Below are the code and all the weights of a small trained network. Each question names an input and a target symbol and asks about switching units off, where a switched-off unit gives its printed mean instead of its output.

import numpy as np


def w(rows, s, z=0):
    codes = np.array(rows[::2]) - 128.0
    scale = np.full(codes.shape[1], s)
    scale[-1] = z or s
    return codes * scale


def norm(h):
    return h / np.sqrt((h * h).mean(-1, keepdims=True) + 1e-5)


def softmax(a):
    e = np.exp(a - a.max(-1, keepdims=True))
    return e / e.sum(-1, keepdims=True)


def log_softmax(a):
    a = a - a.max(-1, keepdims=True)
    return a - np.log(np.exp(a).sum(-1, keepdims=True))


def net(x, mask):
    ids = ['ΓΔΞΣΦαεμπτψ'.index(c) for c in x.split()]
    T = len(ids)
    res = E[ids] + P[:T]
    u = 0
    for l in range(3):
        r = norm(res)
        for j in range(2):
            rows = slice(4 * j, 4 * j + 4)
            q, k, v = (r @ M[l][rows].T for M in (Q, K, V))
            z = softmax(np.where(np.tri(T) > 0, q @ k.T / 4**0.5, -1e9)) @ v
            o = O[l][rows]
            res = res + np.where(mask[u + j], z, o[:, -1]) @ o[:, :-1]
        u += 2
    return log_softmax(norm(res)[-1] @ U[:, :-1].T + U[:, -1])


Q, K, V, O = {}, {}, {}, {}
E = w([
[141,137,28],'Γ',
[109,152,221],'Δ',
[119,95,109],'Ξ',
[125,98,119],'Σ',
[122,92,60],'Φ',
[100,188,243],'α',
[205,198,101],'ε',
[253,176,112],'μ',
[235,140,165],'π',
[232,169,158],'τ',
[107,6,181],'ψ',
],0.017)
P = w([
[82,155,39],'0',
[184,35,166],'1',
[233,71,39],'2',
[144,70,222],'3',
[255,107,27],'4',
[130,88,219],'5',
[215,73,32],'6',
[125,115,203],'7',
[225,126,23],'8',
[117,106,217],'9',
[216,126,22],'10',
],0.0089)
Q[0] = w([
[201,179,26],'0.h0',
[166,163,249],'0.h0',
[99,113,173],'0.h0',
[111,117,80],'0.h0',
[205,232,50],'0.h1',
[132,65,64],'0.h1',
[46,173,216],'0.h1',
[74,154,175],'0.h1',
],0.014)
K[0] = w([
[63,51,64],'0.h0',
[107,186,253],'0.h0',
[134,169,207],'0.h0',
[106,141,61],'0.h0',
[68,90,138],'0.h1',
[48,234,108],'0.h1',
[235,77,171],'0.h1',
[160,93,151],'0.h1',
],0.013)
V[0] = w([
[182,154,90],'0.h0',
[123,49,157],'0.h0',
[80,141,131],'0.h0',
[155,70,171],'0.h0',
[139,197,70],'0.h1',
[216,113,39],'0.h1',
[137,2,122],'0.h1',
[58,189,190],'0.h1',
],0.0094)
O[0] = w([
[115,145,157,175],'0.h0',
[92,150,122,150],'0.h0',
[100,125,47,80],'0.h0',
[142,226,168,163],'0.h0',
[79,170,101,159],'0.h1',
[136,56,65,254],'0.h1',
[111,254,53,172],'0.h1',
[139,158,226,21],'0.h1',
],0.0086,0.0062)
Q[1] = w([
[158,128,193],'1.h0',
[142,27,150],'1.h0',
[143,204,77],'1.h0',
[115,130,8],'1.h0',
[205,59,108],'1.h1',
[70,140,204],'1.h1',
[166,81,46],'1.h1',
[185,88,79],'1.h1',
],0.014)
K[1] = w([
[174,118,228],'1.h0',
[130,9,160],'1.h0',
[126,236,78],'1.h0',
[60,97,9],'1.h0',
[239,147,80],'1.h1',
[8,125,137],'1.h1',
[197,96,100],'1.h1',
[225,98,81],'1.h1',
],0.014)
V[1] = w([
[91,68,136],'1.h0',
[219,162,148],'1.h0',
[117,58,133],'1.h0',
[249,185,119],'1.h0',
[107,176,164],'1.h1',
[115,62,124],'1.h1',
[165,174,32],'1.h1',
[233,152,94],'1.h1',
],0.014)
O[1] = w([
[114,165,143,125],'1.h0',
[209,94,111,146],'1.h0',
[124,171,58,141],'1.h0',
[216,82,79,170],'1.h0',
[126,145,132,84],'1.h1',
[145,131,50,124],'1.h1',
[70,58,160,202],'1.h1',
[246,21,126,254],'1.h1',
],0.011,0.013)
Q[2] = w([
[49,196,203],'2.h0',
[81,157,39],'2.h0',
[218,23,179],'2.h0',
[135,43,145],'2.h0',
[165,54,45],'2.h1',
[132,166,57],'2.h1',
[54,43,8],'2.h1',
[30,63,38],'2.h1',
],0.011)
K[2] = w([
[198,112,248],'2.h0',
[107,156,138],'2.h0',
[53,111,54],'2.h0',
[62,115,184],'2.h0',
[190,77,116],'2.h1',
[149,117,141],'2.h1',
[112,33,72],'2.h1',
[130,107,60],'2.h1',
],0.016)
V[2] = w([
[158,122,44],'2.h0',
[203,171,176],'2.h0',
[71,98,233],'2.h0',
[17,152,68],'2.h0',
[188,107,146],'2.h1',
[155,104,113],'2.h1',
[130,2,123],'2.h1',
[129,134,74],'2.h1',
],0.014)
O[2] = w([
[192,220,58,179],'2.h0',
[222,2,114,38],'2.h0',
[24,34,206,99],'2.h0',
[35,172,72,189],'2.h0',
[28,168,211,187],'2.h1',
[81,140,102,178],'2.h1',
[71,92,87,254],'2.h1',
[131,98,113,144],'2.h1',
],0.0088,0.012)
U = w([
[94,149,19,188],'Γ',
[178,224,218,164],'Δ',
[73,123,96,30],'Ξ',
[56,122,81,122],'Σ',
[62,142,58,59],'Φ',
[199,213,248,167],'α',
[162,105,100,83],'ε',
[171,68,96,1],'μ',
[240,41,76,215],'π',
[203,83,102,1],'τ',
[18,52,205,145],'ψ',
],0.011,0.0057)

Each question gives the input, a string of symbols that net reads in full, and the target symbol t.
The units are the heads (4 rows each of Q, K, V and O). Each row of codes is followed by its name. A weight is (code - 128) times the scale printed after its matrix; where a second scale follows, it is the last column's (O and U).
mask holds one flag per head, layer by layer. A switched-off head (its flag False) gives its mean, the last column of its rows in O, instead of its output. The means were averaged over made-up inputs and are rounded, as every weight is.
A unit's drop is (log p(t) with every unit on - log p(t) with that unit switched off) / (log p(t) with every unit on - log p(t) with every unit switched off).
The circuit of an input: a set's keep is (log p(t) with only the set's units on - log p(t) with every unit switched off) / (log p(t) with every unit on - log p(t) with every unit switched off). Starting from all 6 units, units are removed one at a time, each time the one whose removal leaves the highest keep (on an exact tie, the one counted first), for as long as the keep stays at least 0.8.
circuit, biggest first: the units of the circuit, biggest drop first
most important unit: the unit with the biggest drop
which heads matter: for each layer, one digit per head in row order, 1 if its drop is at least 0.15 and else 0, layers parted by /
drop of u: that unit's drop, to one decimal
input ψ α π Δ π ψ τ Σ Γ, target ψ: which heads matter	01 / 11 / 10
input ψ π Φ, target ψ: circuit, biggest first	[2.h0, 1.h0, 0.h1, 1.h1]
input ψ Γ π π π Γ π π Φ π π, target ψ: which heads matter	01 / 11 / 10
input α Ξ π α Σ Γ π, target α: which heads matter	01 / 01 / 00
input ψ ψ Γ Γ π ε Φ ψ Γ α Σ, target ψ: circuit, biggest first	[2.h0, 1.h1, 0.h1]
input ψ Γ ε, target ψ: circuit, biggest first	[1.h1, 2.h0, 0.h1, 1.h0]
input Γ π ε τ Γ Γ π π π π π, target Γ: circuit, biggest first	[2.h0, 1.h0, 0.h1, 1.h1]
input α Γ π ψ Φ, target α: most important unit	0.h1
input ψ π ε π τ, target ψ: which heads matter	11 / 10 / 10
input Γ π Φ Δ Σ ε π α, target α: which heads matter	00 / 01 / 00
input π Γ Γ τ π π Σ Γ π π α, target π: which heads matter	00 / 00 / 00
input Γ π Φ ψ Σ Ξ Γ Ξ π ψ τ, target Γ: circuit, biggest first	[2.h0, 1.h0, 1.h1, 0.h1]
input Γ Γ τ π τ ε π τ π, target Γ: which heads matter	01 / 10 / 10
input Σ Σ Γ π Γ ε π π π α, target Δ: circuit, biggest first	[1.h1]
input Γ π ψ, target Γ: which heads matter	00 / 10 / 10
input Γ π π Γ Γ Σ μ, target Γ: circuit, biggest first	[1.h0, 2.h0, 0.h1, 1.h1]
input ψ π Γ π τ, target ψ: which heads matter	11 / 11 / 10
input ψ π Ξ, target ψ: drop of 1.h0	0.3
input Γ Φ Γ Σ ψ, target Γ: drop of 2.h1	0.1
input Δ π π ψ π π α τ ψ π π, target Δ: circuit, biggest first	[0.h1]
input π ε π π ψ ψ π Σ π α, target α: drop of 1.h1	1.6
input π τ Γ Γ Γ α π Δ, target Δ: which heads matter	00 / 01 / 00
